[[-24  36  26  -2 -17]
 [ 31  -5 -30  15   7]
 [ -6 -31   4 -38  21]] value 4

[[ 11  -4 -23  26 -10  36]
 [-31   2   0 -30  14  22]
 [ 32  33  42 -19  27 -32]] value -19

[[  6   8  17  17  17  42  10]
 [-15  -9  20  11 -12 -17  10]
 [  0 -11   9  14 -43 -17   8]] value -43

[[ 20  30   7  -7  16  34  -3]
 [ 10   8  28  28  27   9 -25]
 [ 17 -26 -36  17 -24  18 -27]] value -24

[[  4   2  20  11]
 [  5   1 -27 -20]
 [ -3   2  33  16]] value 2

[[  0  -1   2  32]
 [-24  -7 -24  23]
 [  9  33  15   0]] value 33

[[-26 -41   6 -29 -13  16]
 [ 13  17   3  22  43 -36]
 [-30 -32  29   3  30 -24]] value 3

[[  0  -1   0   0   0  -1  -1]
 [  0  -8  -2   1  -2  -9 -10]
 [ 21   6  14 -13 -18  17  36]] value -18
---
[[ 31 -27   5  38 -21  19]
 [ 31  34 -39 -11  -2 -12]] | 5

[[-30 -15  10  13 -12 -40   6]
 [ -9  37 -24 -11 -18  25 -30]
 [  0   8 -16 -15 -16  -4 -37]] | 10

[ -2  -8 -32 -21] | -32

[[  5   9 -37  34]
 [ 19 -17   5  31]] | -37

[-24  26 -31   4 -25 -33] | -31

[  7 -27 -22 -33] | -22

[[ 0 -7  5 12 -3  7]
 [39 14 -1 -4 12  6]] | 5

[-32 -26 -12  30  28 -42] | -12

[[ -2   0  -4  -1   0]
 [  1   0  -8   2   1]
 [-25   0  37 -18  -4]] | -4

[[  4   5  10  -2 -27  -3]
 [ 38 -15   6  13  10   5]
 [ 16   0  -7   1 -41 -19]] | 10
---
[[24, 3, -16, 13, -38, -40], [12, 4, -2, 1, 3, -7], [12, 39, -11, 18, -18, 4]] out 1
[[24, -3, 18, -7, 11], [43, -1, 36, -8, 9], [20, 13, 17, -4, -17]] out 36
[[8, 31, -14, -2, -7, 14, -23], [-3, -15, 8, 7, -19, 2, -14], [-11, 5, 2, 1, 1, -5, -2]] out -19
[[-1, -25, -11, 10], [-5, -13, 22, 21], [-21, -22, -33, 3]] out -13
[[29, -20, 37, 7, -16, 27], [-7, 11, -25, 41, -34, 0], [25, -29, 32, 4, -26, 19]] out 41
[[-3, 3, 24, 20, -30, 10], [24, 21, -11, -14, -42, -5], [-2, 1, -3, 2, 3, -1]] out -14
[[-39, -27, -29, -3, -6, 26], [-44, -9, -22, 1, -19, 16], [-30, 29, 6, 20, -22, 3]] out 1
---
[[ 11   2 -41 -20  26  14  12]
 [-20 -24 -31 -34  -1  18   8]] -31

[-32  22  25 -36  20 -41 -19] -32

[ 5 -7 32 -2] 5

[[  3 -10 -15   4  18  23  32]
 [  3  -9 -11   7  20  21  31]
 [ -2   5  11  19  14  -7   3]] -10

[[-23 -36  42 -38   4 -35]
 [  7 -30  11  11 -40  29]] -36

[  3  44  -6 -36  23] 3
---
[ 0.536 -1.217  1.079 -1.005 -1.336  1.240 -1.244]	1.240, -1.336

[[-22.914 -14.410   7.109 -10.199   9.311 -15.903 -22.779]
 [-20.968   2.960  11.984 -16.349   9.790 -16.267 -20.497]
 [ 15.006  14.772 -21.833 -19.878   7.915 -21.294  13.534]]	15.006, -22.914

[[-0.144 -0.176 -0.210 -0.174 -0.137 -0.203 -0.155]
 [ 0.218 -0.042 -0.144 -0.136  0.121 -0.211  0.069]]	0.218, -0.211

[  56.83 -156.04  105.61   33.36   78.67]	105.61, -156.04

[  6.029   9.401 -10.572  -5.070]	9.401, -10.572

[-151.598  -53.356  123.345  -55.895 -128.033  109.768   68.918]	123.345, -151.598

[ 0.02  0.19 -0.12 -0.07  0.06 -0.06]	0.19, -0.12
---
[[ 25  12 -10  -3  20 -14 -16]
 [ -8  -5  11  25  -3  18 -11]
 [  4   1  10  35   9  18 -24]] => -16

[[ -5 -16  -4   2]
 [ -9  40  -5 -12]
 [-22  34   9   2]] => 2

[[ -8 -10  -7   4   9  -9]
 [ 11 -29 -11  -2  33 -24]
 [  1 -24   2 -15  29 -22]] => -9

[[ 34 -14  16 -10  25]
 [ 23 -21  18 -29  25]
 [-40 -32 -13  28  30]] => 25

[[-22  18  38  26]
 [ 35 -24 -13 -37]
 [ 40   7 -13 -28]] => 26

[[-21 -43  12  -9]
 [ -4  36  32  -5]
 [ 20  36   0  14]] => -9
---
4  8  3  6  7  2 ⇒ 8

17  56  19  18  85  55  28
65  81  74   9  63  47  44
67  46  66  58  29  24  28
⇒ 66

83   1  12  17  47   5 ⇒ 1

6064  8887  9872  8309  2314  8388 ⇒ 8887

7  6  2  6  6  4  2
4  4  1  7  7  5  2
4  3  4  6  6  5  4
⇒ 4

91  37  99  80  17  91  78
90  38  98  79  17  90  77
⇒ 98

 39  -13  -12   35
-34   36    7   10
⇒ 35

 365   -29   119   525   535
-639   721   591  -127  -134
⇒ -639

77  28  35  32  73  22  71 ⇒ 35
